Each row is followed by its group, which names the range that a hidden value of the row falls in. A new part has a new value, new ranges and new names.
[  92  263  -16  188 -218   -7   58  -17 -118 -104 -159  -86  -68 -224
 -133 -112   41  159 -391  104 -169   73  135  101  -96 -409  -50  112
   37  -29  160  -49 -117  -72   39 -115    4  -20] : W
[ 124  445 -224  233 -158  193  -37   33  151 -335  -40 -167  -80 -105
  -18  -60    7  248 -201   -6 -178  -27   71  -84  101 -346  -85   86
   44 -163  149   69  113 -196   92  -33  -52 -161] : Q
[  34 -138  -56  -37  199   42 -145 -236  -68 -200   13    3   42  245
   -4  -50   12  165  -62 -172  212   91  -33  -96 -134  230  123  125
  179  -22  -93  -51   60   74  -68  101  114  -32] : K
[-109  387 -198   53 -146 -332  344  185 -249  162  320  277 -212 -309
   -4   42   59   42  150 -222 -209  -13  213 -102    9 -101 -200  135
  -98 -370   -6  206   79 -180  258  -37 -409  -18] : L
[ -47   97 -191   82   13  306   74 -106  206 -343   95 -242  168  190
   30 -219  -48  227 -293  118   19  -77  -98 -207 -166 -248  -79  162
  261 -140   53   68   96   63  154  111   60 -329] : K
[-152  -51   60  -61   44 -231  188  -56 -302  220  104  267   16  106
 -149   78   94  -14  127 -120  160   71  134   34 -215  253  108  357
  -16 -190  -39  -93   -7  186   22  -30 -190    1] : V
[  -7  176 -229   -6  -65 -149   78   -5  -94  -23  265  207  -44   57
   23   76   27   69   56 -191   62  -88   89 -214  -52  165  -38  154
   42 -158   -4  153  203  -78  131   70  -94  -75] : Q
[ -34 -259 -245  -79 -253 -338  240   67  -51  427  333  324  114   10
  -40   68   72  -97  656   11   99   64  151 -133  -71  303 -100  381
 -118 -147 -361   34  -59   55   84  206  -16    2] : L
[ 216 -137  -97   62  132 -122 -281 -145 -225  -89 -101   31 -304 -146
   73  -13  -46   67    5 -178   -3  219    9  290   66  160  132 -269
   -8   78  -25  159  -46 -201 -125  103  -86  189] : L
[ 336  -58 -281  122  289   37 -547 -134  -44 -264 -128  -12 -428  -16
  192  137  -95   86  330 -335   66  224  -35  329  353  428  241 -419
 -119   -4    5  276  166 -352 -208  202 -220  150] : W
[  84   49  -53  182 -271  -18   26    5  -12   57 -159 -140  -95 -348
 -123  -83   67  117   18  175 -160  173   94  254   55 -338  -54  123
  -33  -17   24  -36 -168  -74  -16   16   -4   17] : H
[  66 -245   79    4  188  -66 -155 -152 -228   34 -177  100  -37  185
 -104   19   26   32  141  -92  177  232   52  243 -117  323  256  159
  -46  -37 -109 -159 -115  120 -180   13  -63  113] : X
[  38  -25  -64   77   56   -7 -142 -110 -140 -103 -196 -124  -18  -83
  -43 -107   38  144 -103    1  100  163    8  139  -33  -20   29   33
   50  -60   50  -34   -9  -18  -35  115   74   -4] : X
[-130  142   43  111   41  -90   86  -17 -263   32 -230 -129  -62 -300
 -132 -137  105  157  -96    8  -16  237  101  230  -36 -237  -57  136
  -17 -262  116 -104  -91   24   41   10 -142  -22] : V
[ 128   39 -198  112  246  -34 -297  -45 -184 -171 -166  -84 -299 -178
  127  -36  -48  109  115 -197   12  223  -15  303  192  141   72 -309
  -85 -160   67  209   84 -251  -48  172 -232   71] : U
[ 147   34  -63  170  268  139 -347 -118  -98 -394 -431 -353 -107 -178
   31 -283   -1  323 -140  -97  -40  356  -41  208  109 -193   -6 -165
   46 -137  -56  -99 -115 -169 -107  113  108   76] : X
[ 156   55  -11  197 -105  171  -89  -74  -23 -137 -229 -129  -54   35
 -105  -53  -43   62 -317  221  -52   57   35  297 -113 -197  164   47
    6   55  220   -9  -91   16  -63  -69  -83  -78] : Q
[   8  -36   18   96  209    8 -152 -145 -181 -161 -325 -231  -60 -188
  -51 -216   60  250  -60  -83   34  357   28  198   13 -139   -2    7
   52 -167  -48 -154 -150  -23  -89   82   41   53] : K
[ 213 -353 -196  -30  -22 -105 -188 -119   61   66  139  188  -52  165
   28   98    4   23  571 -155  115  157   38  -10   68  441  128  145
  -41   63 -390   10  -44  -53 -158  182   92  128] : H
[-102  132  -86   83  -43   20  183   66  -17    7   25   -3   79   21
 -101  -78   57  114  151   31  -33   72   88  -29  -72  -97  -52  345
  -33 -313  -67  -85  -27   72  104    8 -156 -141] : X
[  73   81 -177  130 -175   21  -47  -20   28  -33  -85  -88   12  -95
  -59  -25   43  104   23  104   31   63   66   66   31  -94  -26  135
  -12  -67   75   16   32  -55   16  104   48  -89] : Q
[  15  291 -200   26  -92 -117  166   20 -109  -67  350  268 -135   77
   27   95  -23   39 -129 -190  -67 -171  107 -197 -118   61   -9  105
   56 -137   82  237  191 -104  176  -53 -256  -99] : W
[ 209 -407 -124  -56   52 -102  -78 -105  -10    0  126  207   93  311
   22  -98  -43   52  365 -109   42  189   45 -137 -163  325   81  210
    8   17 -546 -109 -228   29 -109   97  163  138] : L
[ 163 -231   32   28  -40 -250 -146 -148 -293  136 -147  124 -149 -143
  -91    8   50   25   54  -69   58  257  116  261  -62  146  127   20
  -37  122 -105  -69 -192  -34 -167   34   67  239] : L
[ -97 -229   -6  -59  199 -239  -14 -131 -314  110 -104   18   15 -112
  -42 -143   90  118  185 -148  178  314   58   87  -92  163  -23  118
   25 -188 -192 -117 -119   69  -35  171   37   94] : K
[  59  150 -174  -29   81 -334    5   -3 -298   90  322  426 -382  -58
   68  247    7  -28  274 -458  -10   13  150   15   78  410   97  -55
  -91 -152  -30  276  188 -209   35   -2 -416  137] : L
[-156  451 -172  324 -359  337  256  141  185  -97 -170 -457   61 -335
 -122 -174   18  127 -405  535 -179 -106   -9  259   -3 -764 -179  150
   32 -253  548  145   89   11  269   43 -238 -463] : X
[ 219  -17  -37   81   93 -121 -259 -146 -250  -87 -133  108 -282  -52
   -8   77  -15   59  -63 -201   26  176   85  257   28  192  202 -142
  -39   71   52   66  -19 -149 -156  -13 -108  183] : W
[  98   61   -5  106   20   69 -136 -128 -122 -149 -156  -33  -78   76
  -80    8   -2   91 -269   11   67   50   29  182 -102    9  177   50
   52   25  183   -6   28   13  -67  -33  -52  -27] : U
[-143  105   35  -51  106 -198  136  -90 -324  104  170  292 -126  110
  -99  167   68   -4  -30 -243  156  -23  113   32 -167  289  160  220
   27 -171  133   48  153  106   44  -66 -314  -25] : V
[ 319 -394 -136  119  608  268 -749 -292   30 -473 -505 -385 -229   75
  177 -178  -93  276  342 -255  162  542 -174  422  314  331  257 -404
  -12  -36 -239  -38  -88 -203 -370  309   67  171] : K
[ -10  328 -188  166 -168  183   78    2   82 -247    9 -189   39  -56
  -25 -120   -7  178 -396  153  -69 -119   -4  -69  -81 -361  -99  103
  138 -122  259  122  139  -52  178   32  -24 -263] : U
[  30   -1   63   51 -168 -119  206  -17 -168  120  124  207  -97    0
 -136   15   11   -7 -106   37 -139   14  122  118 -228  -81   94  236
   19    4  -36   -4 -159   68   28 -158 -199   37] : H
[ -10   65 -186   96 -221  -88  179   71  -54   96   52   -6   42 -157
  -42 -115   17   44   10  164  -76   39   91   23  -90 -201 -138  156
  -27 -152    2   74  -63  -30  143   89  -59 -108] : W
[ 100   56 -159   85  -61   88  136   18   35 -137  214   94  -39  180
   38  -89 -112   41 -131   45 -169  -73   19  -52 -191  -95   25   82
   55  -83  -64  161  -49  -36  120  -45 -213 -118] : L
[  54   29   45   72 -153 -301   51  -51 -339  136 -138   72 -119 -356
 -140  -87  106  104 -125  -39  -83  229  183  155  -89 -180  -61  103
  -17  -11  -42 -100 -211  -63  -25  -42   54  187] : L
[  74  -32 -113   69  141   30  -99  -25  -84  -48   -3   93 -138  161
   13   69  -49    3  196  -89   50   84   22  205    4  260  195   30
  -91 -147    8   97   54  -26  -44   43 -304  -26] : U
[-110  135 -291  -38   13   41  291   93   62   12  580  349  -17  449
   92  172 -108 -111  199  -95   41 -322   -3 -210 -178  351   98  230
   11 -284   39  359  320   58  258   38 -525 -314] : U
[ 100 -367  -89  -16  121 -111 -253 -141 -105   62 -187    4   64   76
  -40  -41   65   85  435  -80  251  312   28  122   29  365  105  155
  -58  -46 -289 -166  -96   42 -183  232  195  124] : X
[  55 -161  -90  -25  187  -38 -153 -148 -151 -110   -9   52  -14  173
   30  -49  -19   85   10 -134  174  106  -28   25 -112  271  120   30
   77  -44  -87   28   41   16  -45  130   22   17] : X
[-100  421  -79  121  -23   70  169   31 -112 -138  123   47 -144    9
  -52   57   -7   76 -325  -44  -71 -155   55   45 -103 -144   51  106
   55 -229  354  186  216  -19  182 -110 -405 -215] : X

[ 209 -122  -41  -46 -126  105  -79   56  -59   41  170    2  -71  106
   38   34  -43  -33   -4  -20  -57 -167 -144 -131 -117   34  -21   36
  131   54   94  -42  -43  -50  -72   92   -4  162] : J
[  31 -136 -385  -25   -6 -217 -149  -96 -143   72   86  134   -5  550
   28 -143  -68  -99 -168  206 -136 -313 -317 -254  -13  -60    3   81
  -78   83  321   20   42   36 -262  223  250  358] : F
[  96  -85  111  -41   11  434  130  -25  -16   54   38  -26   30  242
  -64  224   81   61 -357   15   81   30 -139  115  -82  231  -75 -248
 -151  127 -108  -14  -26  -54  -91   72   92  -50] : J
[ 198 -134  129   37 -174  168   13  -80  -66   48  253 -157  -54   55
   67   90   72  -26   31  -19   70   10   23   88 -100  165   62  -71
  196   54  -98  -82  -73  -31   46    4    7   90] : M
[ 128  -93   44   68  -11  146   86  -63  -23   41  144 -107  -37   75
   71   52   97  -50  -55    9    5  -32  -34   35  -75  116   11  -55
   81   65  -19  -66   -2  -47  -23  -35  -22  -29] : M
[ 246 -120  -70   82  -73   -6  -63  -51  -12   38  248 -116  -97  -52
  176  -99   62 -103  123  -89 -176 -123 -102 -142  -41  -52  -68  136
  171  -29  138  -97   -7  -45   -6  -57 -110  120] : E
[ 178  -53   45   -6 -142   14  -18  -78  105   40  131 -205  -67  -69
    7  -49   66   13   79  -23    7    8   20    0  -36   38   12   24
  100   25   30  -65  -46  -52   39  -61   -2  195] : Z
[ 146  -84   82   20  -83  161   29  -43  -51   79  162  -87  -48   56
   88   54   64  -24  -47  -12  -48  -54 -122   -5  -27   27  -85  -18
   50   11   21  -57   -6  -26  -22  -13   74  133] : J
[ 235    1  184 -155 -141  183  -84  157  191  -18   -9 -132 -145 -326
  -42  -40  -44   11  195  -97 -101 -128  -26 -262 -147  -57  -99  169
  246  -49  170  -92  -13 -183   40  -46 -132  184] : N
[ 319   25 -116    9  103  119 -134   18  332  -43   -9 -117  -72 -256
  183 -318   56 -100   15 -289 -433  -87 -215 -420   52 -246 -379  330
  -86 -179  345 -103  101 -138  -28 -112 -288   87] : N
[  -6   78  177 -134  -26  176  165  114  141   20 -163  -94  -67  -66
 -145  135   -4   82  -49   87  181  -37   62   27 -117   61   54  -57
   39  109  -24   -3   16 -113    7    4   59    4] : N
[ -24   49  111  -16 -123  -10  115   46  -91  102   34   -7  -16  195
   78   93  -61  -17  -36  105  192  -57    2  104   -5  -42   67   28
   41   61  -89   30   37   61    9  108  253  139] : B
[ 158  -31  -51   -3  -73  -51  -17   53   69   22   83  -65  -66   -8
   40  -70  -30  -47   78  -13  -13 -119  -18 -103  -85  -17   35  115
  127   54   88  -34   -2  -49  -29    0  -58   93] : Z
[ 214  -34   31  -40 -142  -23 -116  128   84  -14   85  -16  -45    2
   28 -125 -125  -91  134  -29   -5 -146   16 -197 -156   22   62  194
  243   29   94  -48   -4  -74  -36   61  -89  130] : Z
[  90   -6  -32 -138 -120  138   65   71   48   49  -11  -45  -62  121
  -93  170  -38  117 -137    7  165  -42  -43   63  -69   36   36  -96
  -60  138  -49   35  -64  -22  -10  141   85  116] : B
[-20  81 -33  23  11 -83 138   3  57  60 -46 -51 -12 134  68 -22  -3 -29
 -65  66 115 -39  14  47  25 -76  41  68 -59  63  -7  25  73  26 -10  34
 118  35] : B
[  58  112  -58  135  128   25  240  -22  153   63  -12 -119    2  -22
  190  -23  109  -25 -143 -125   22   84   -1  130  116 -126 -109   58
 -218   23  -77   13   92   40   42  -99  -57 -178] : Z
[ 129  -38  -28   45  -53  -42   26   43   -7   45  119  -38  -52   48
   95  -39  -18  -78   54    5    1 -119  -29  -57  -71  -13   38   99
  127   52   48  -31   17  -20  -33    3  -22   47] : F
[ 117   29  -33   27  -13  -54   47   74   70   48   45  -58  -75  -76
  123  -73  -11  -60   78  -45  -62 -119  -53 -108  -14 -140  -57  169
   65    0  105  -24   54  -30   -9  -39  -43   57] : Z
[ 220  -57 -235   91   95  -70  -22  -18  142    0  101  -84  -72  -59
  132 -192   67 -103   28 -109 -230 -137 -122 -212  -24  -93 -100  172
   10    6  224  -65   44  -74  -74  -92 -224  -15] : J
[  46   51  -82  -78  -89  -71  102    0  111   46  -26 -153 -106  -21
  -32   56   19   85   21   20  145  -29   48   65   -3  -81   74    9
  -13   92    4   16  -27  -13   64   36   55  131] : N
[  26  -42 -484  165  170 -225  154 -176   19   45   79  -42    8  394
  117  -62  114  -52 -251   38   40  -44  -70  109   73  -14   93  -45
 -261  177   30   44   33   87 -100   59  -21 -122] : E
[  77   34  116 -106  -63  170   55   29  101   46  -49 -109  -78  -56
  -17   52   25   49  -38   -1    3  -48  -74  -61  -21  -58 -103   25
   -7   -2   69  -29   21  -76   14    9   89  164] : N
[ 391 -175  -13  -71 -125  171 -124   86  135  -28  212 -197 -218 -410
  -26  -13   62   10  263 -172 -232 -180  -77 -272 -212   33  -70   82
  341   13  222 -147 -112 -222   13 -137 -360  101] : E
[ 213 -141  -25   47 -130   13  -59  -46  -39   15  233  -94  -56  101
   69  -35   14  -86   75   -1    6  -89    5  -47 -130  123  103   36
  228   65   23  -77  -51  -41  -18   32  -63   91] : M
[ 196  -92   19   -7  -81  103   22   28   29   37  146 -121 -107 -102
   21   46   50   -3   70  -43  -38  -96  -47  -52 -109   42   -6    6
  155   59   57  -68  -44  -87   -4  -55  -94   59] : J
[  59  -78  -76   54   28   93  122  -61  -96   87  118  -39  -46  182
   90  100   89  -24 -142   47  -14  -92 -145   43  -10   15  -37  -73
  -47   81   25  -19   17    2  -67   19   84   17] : E
[ 129   15 -132    6  -90 -174  -42   26   57   38   77  -51  -65   53
  122 -133  -58  -68   92  -28  -21 -123  -32 -120    1 -152   12  205
   72    6  113   -9   27   15    0   60   10  177] : B
[ 151   -7  -31  -75  -55   29 -147   -3  111   -4   -9  -23  -33  105
   59 -194  -57  -88  -13  -11 -156 -143 -148 -299  -25 -100 -128  215
   32  -74  241  -53   66  -69  -69   94   50  274] : N
[ -25   44 -139  -18   -6  -34  359   84   -5  117   11 -135 -159  -91
  -38  335   90  177  -35   28  278  -33   61  315  -18  -58  141 -190
  -70  244 -158   70  -71   20   73  -38    7 -141] : F
[ 144  -16 -160  157    7 -174   46  -51   60   20  148  -82   -2  120
  174 -154   22 -130   23  -45   20  -28   55   12  -12   -9   90  136
   49   61   -5  -24   36   34   -6  -18 -104  -58] : J
[ 181  -10 -143   69   94   18   -4  -52  191    4   28  -91   -9   11
  103 -190   72  -76  -89 -101 -182  -43 -116 -157   22  -62 -146  130
 -107  -12  163  -48   65  -56  -72  -69 -126   13] : Z
[  88   56 -156   94  124  -30  -18 -197  175   33  -20  -97   43  184
  219 -288  105 -116 -194  -76 -235   15 -189 -164  191 -200 -263  199
 -283 -128  203  -36  152   25  -51   -9   76  160] : N
[ 366  -46 -406  231  -80 -455 -204   32   68  -29  334  -13  -43   56
  412 -429 -125 -289  279 -251 -179 -161   33 -251   -4 -229   69  494
  227  -51  146  -48   36   84   26   52 -344   21] : J
[ 157  -50   81  -91 -123  181   22   50   48   54   69 -101  -87  -58
  -40  103   18   64  -13  -28   14  -64  -78  -27  -81   29  -52  -36
   61   56   30  -36  -51  -77   -5    6   23  149] : Z
[-177  149  103  194  158   45  357  -88  -88  153  -45   13  116  358
  262   63   89  -91 -332   95  152   94  -61  278  193  -94  -90  -20
 -314   20 -190   62  193  159  -26    2  334 -135] : Z
[ 265 -111 -235   74   11  -24  -60   21   60  -25  174  -32  -64   66
  120 -113   -1 -111   21 -111 -117 -144  -62 -168 -113   21   22  124
  112   66  120  -57  -14  -56  -63   31 -252  -57] : M
[ 215  -32 -160   -4 -157 -160 -135    8  105  -14  122  -50  -10  172
   58 -177 -107  -75   53  -53   54  -65   47 -101  -70    6  116  172
  101   59   44  -10  -32   12  -10  134  -59  171] : B
[133  40 -13 -51 -66 -23  24 103 163  -6 -23 -82 -64 -58 -16 -49 -56  -7
  65 -31  79 -68  68 -70 -97 -14  69 112 100  71  35 -13   1 -67  13  21
 -89  33] : B
[ 182 -165   80   -1 -180  113  -41 -105  -97   70  254 -151  -91   43
   41   58   82  -18   66   37  -32  -78  -80  -12  -84  100   11  -51
  200   29   41  -94  -69  -51   -1  -10   75  238] : E

[ 53  29 -16  -5 -13  33 -22 -63 -34 -71   5 -30  24  33  40  44  17  37
  71 -71  78 -16 -34  -3 -15  96  12 -37  -7 -14 -14  10 -22 -21  -9  60
 -13 -20] : A
[ -67   56  -82  -93    2  -29  -39   60   58    8   59  159   41   28
 -128  -13   79   67  119  -25  169   31  -31  -68   76   75  -29  102
    9  -29   50   11  -44  -45  -61  -58  -38  120] : Y
[ -80   38  141   22   -8   52  -63  -66    0  166   64   11  -84  113
  128   57 -118  -72  -22   22  -36  -53   37   -2 -115 -127   36 -131
 -143    3  -80   58  -25    5  132   33    3   -9] : R
[ 18  40 -41   7 -40  -5   3  19  19  15  10  39  58 -39   9  -3 -15   0
  23  -1  33  30 -18 -13  80   5   0   9  15 -42  26   2   1   0 -34  28
  11  47] : D
[ 67 -43 -99 -33  53 -24  18 -24  -3  -6 -21  22  72  -2  17 -41  48 124
  35  -2  37  44 -57  -4  33  58  36 -14  58  -5   3   7  26  -4 -87  53
  12   3] : D
[-126   19  -93 -107   72   -4 -258  124  181   95   82  155  116   50
  -95  -12  129  167   14  -42  321   40 -237   15  214   53  -21   16
  -14   14   89  103  -57 -188  -65 -125  -58  119] : T
[-24  36 -31 -43 -52  -6  40 -30 -11   8  33  13   1 -27   4  19 -28  20
  41  18 -17  10  20 -38   6   0   4 -30  -4 -45  -5 -21  38  -1  -8  28
   1  32] : T
[ 128   13  -24  -28   92  109 -153  -17  -56  -54   45 -202  144   17
  120  -24   43  -23   18 -100  246   52 -126   99    6  -19  -89 -168
   53  102  -73   17  -88 -110   66  176  -33  -84] : P
[  1  41 -15  11 -31   3   4  36  36  33   9  35  43  -2  28 -12 -38 -39
  17   3  36   7  -9  -1  43 -27 -10   5  -9 -24  18   6  -4   1 -14  -9
  25  25] : D
[-52  17 -30 -41 -30 -39  26  -4  16 -15  26  91  -8 -44 -48  16   5  46
  69  27   1  36  31 -51  27  19  31   4  -1 -47  22 -33  47  18 -51  16
  10  72] : S
[ 13  18 -68 -39 -12 -30  27 -17 -23 -23  27  38  54 -35 -25  23   5  77
  68 -26  16  32  16 -27  34  67   7  -3  -8 -43  10 -17   2  -5 -56  66
  -5  45] : R
[  37  -14 -111 -176  -88   14  223 -288 -223   61   57 -153  -94  -28
   66   16  -24  182   26  123 -253    5   68 -139 -156   -3   57 -157
  105  -79 -138  -58  156   37   51  184  -60  -30] : T
[  5  -6 -70 -34  -4 -30  25  33   6 -49  -7  35  58 -45 -24 -12  17  51
  45   6  39  39  -8  -3  38  34  24   0  35 -20  24 -35  39  15 -85  11
  36  16] : T
[ 10  26  -6  11 -24 -19  19  -6  13 -45   7  37  23 -52   5  19 -25  -7
  60 -17   5  32  31 -12  32  24   5 -15 -20 -37  18 -26  20  12 -35  54
  21  41] : T
[-36  19 -30 -32 -32 -15  21   5  32   5  11  47   1 -10  -3   4 -13  23
  36  23  12   4  -6 -25  18   2  18  -8  -4 -34  17 -12  43  -1 -34 -26
  20  27] : T
[ 67  57 -17  31 -25  18  23   6  14 -13   8 -19  63 -13  55  -7 -47 -70
  48 -46  41   8   9  10  35   1 -57  -1 -13 -18   8  -1 -32 -14   4  54
  11  12] : C
[ 213   45   73  121   34  104  -75  -55  -16 -134  -30 -188  114  -26
  189   -4  -53 -153   35 -158  121   28  -52  109   17   25  -89 -127
  -10   49  -36   16  -74  -54   61  199   20  -73] : R
[  25   42  -42   16  -53   -3  -33   16   20  -41    7   32   76 -100
   -7   15    9   14   25  -16   58   61  -41   -7  136   35   10   -5
   34  -54   46  -10   14  -11  -52   60    7   67] : R
[ -1  38 -50 -13 -37 -17  22  22  16  27  20  53  51 -35  -7  -7 -17   9
  33   9  18  30   2 -25  65  -1  -4  17   9 -43  23  -6   5   4 -37  20
   9  55] : D
[ -2  40 -48 -14 -41 -16  22  15  19  28  22  52  47 -35  -6  -3 -19  13
  32   7  15  27  -1 -27  67   3  -5  15   5 -47  24  -2   8  -2 -34  19
   6  57] : D
[ 164  -16 -102  -11   46   12   52 -156   25  -65  -58   13    7   77
   51  -41   93  142  114  -71   52  -15 -107  -54   14  190    2   43
   67  -29    9   58   14  -48  -61   36  -47    2] : Y
[ -7  43 -12   9 -33  -5  -8  26  57  15  13  48  37 -32  14  -3 -29 -25
  27  -4  35  22 -16  -8  72 -11 -14   1 -14 -36  32   5  10 -17 -21   1
  16  53] : R
[ 84  13 -36  28   9  10  30 -12  43  -4 -23 -12  50  -9  71 -47 -19 -26
  32 -14  27  20 -33   9  40  -5 -33 -10  28  -7  11   8  13 -15 -21  36
  20   0] : C
[-48   4 -30 -44 -18 -35  30  -4  -3 -11  20  71  -6 -18 -32  20  -2  54
  59  24  -4  20  34 -37  -9  17  43 -11 -11 -34   5 -32  42  26 -50  11
  19  37] : S
[ -5  65 -49 -37 -25  -5   9  30  51  46  55  38  60 -44 -12 -34 -23 -32
  49   0  54  46  -4 -29  86 -37 -80  12   7 -30  24  -4  -9 -51   1  28
 -16  87] : C
[ 264  -44  273  291   37  205  -80  -79  158 -129 -222 -266  -73    1
  430 -167  -96 -405 -126   30   46    6 -177  174  -47 -235   15 -232
  143  130  -47   30  145   40  127   31  165 -216] : A
[-41  21 -25 -34 -35 -23  18   6  14 -24  19  62   1 -40 -31  11   1  24
  56  21  18  29  17 -34  25  10  24  -6   7 -37  19 -32  43  14 -43   7
  17  50] : S
[-27   5 -15 -18  -2 -36  19   5  27 -17   0 138 -20 -28 -58 -26  39  22
  83  41  32  60  27 -63  25  11  50  43  40 -32  22 -27  39  54 -63  11
  17  87] : Y
[-20  12 -23 -28   1 -36  14  62  -1 -83   8 104  32 -80 -87 -33  42 -20
  96  23  79  94  54 -34  31   0  22  36  62  -9  23 -73  25  63 -80  45
  39  80] : Y
[  1  27 -67  -7 -27 -27  24  14  22  23  20  59  32 -35  -6   8  -3  27
  47  21  20  26   6 -29  63  -1  -3  19   5 -44  25 -14   9   5 -38  21
  -5  45] : P
[  98   -9  -79   52   -7   18 -187  -67    5  -42   10   18  113 -208
   15   31  135  155  -15    7  135  176 -181   -4  299   55   74  -92
  140  -57   47   25   28  -49  -63  232  -70  117] : P
[-45  18 -17 -27 -19 -32  12  26  34 -34  13 100  -3 -33 -51  -2  14  11
  74  20  40  38  25 -38  26  12  27  20  10 -30  28 -34  37  25 -56  -6
  23  65] : A
[  7  31 -57 -11 -21 -22  34  21  20  27  18  54  44 -20  -3  -9 -16   8
  47   8  19  24  13 -24  47  -3 -13  23   2 -36  20  -9   0   5 -36  19
   6  45] : C
[-51   3  -1 -52  34 -45   7 -11  -2 -20  48 114 -12 -18 -64   9  18  45
 112   0  30  59  72 -50 -26  18  19  -8 -29 -13  -7 -37   9  21 -37  72
   0  88] : A
[ 164   12  139  195   44   43 -160 -251   -3  -62   -9   26  -21    8
  163  153   -5   79   81 -184    9   18  -49   11   60  187   80 -122
 -152  -56  -18  116  -85  -39   48  295  -75   60] : S
[ -6  35 -40 -18 -36 -16  18   7  14  14  22  45  40 -36  -5   5 -19  18
  37   2  12  27   3 -25  55   9  -1   1  -3 -44  19  -8  13  -4 -33  26
   7  52] : R
[-28  10  79  19  16 -16   4 -35  69   6  17  98 -63 -56  11 -37 -24 -70
  70  47 -18  78  56 -45   4 -81   6 -41  -6 -12  -1 -28  62  27  13  72
  21 102] : A
[  15   37   34   50  -41   -6  -27    3   -7  -88    7   37   31 -100
    1   46  -20  -41   58  -30   31   62   39    1   60   21   28  -33
  -14  -38   20  -41    8   36  -32  107   27   55] : S
[-60  44 -57 -57  -5 -22 -33  45  40  85  62  97  53  35 -39  10  -1  56
  44 -13  80   5 -21 -28  54  13 -17  27 -46 -30  22  30 -42 -44 -25 -26
 -19  72] : D
[-41  16 -16 -26 -15 -33  14  18  25 -33  13 108  -7 -32 -55  -3  21  16
  80  22  38  43  29 -46  21  16  33  25  15 -31  25 -35  34  33 -58   5
  20  71] : A
[ 10  20 -41  -2  -3 -19   3  45  10   4  15  48  66 -45  -6 -16  -7  -4
  38   7  46  53  11  -3  55 -18  -2   3  16 -17  16 -21  -4  16 -45  48
  22  43] : C
[ -9  56 -34  -9 -34  -3 -23  11  29  52  42  57  52  -9   0  14 -18  14
  33 -17  50  17 -21 -23  79  11 -16   9 -25 -45  23  25 -27 -30 -10  22
 -15  68] : D
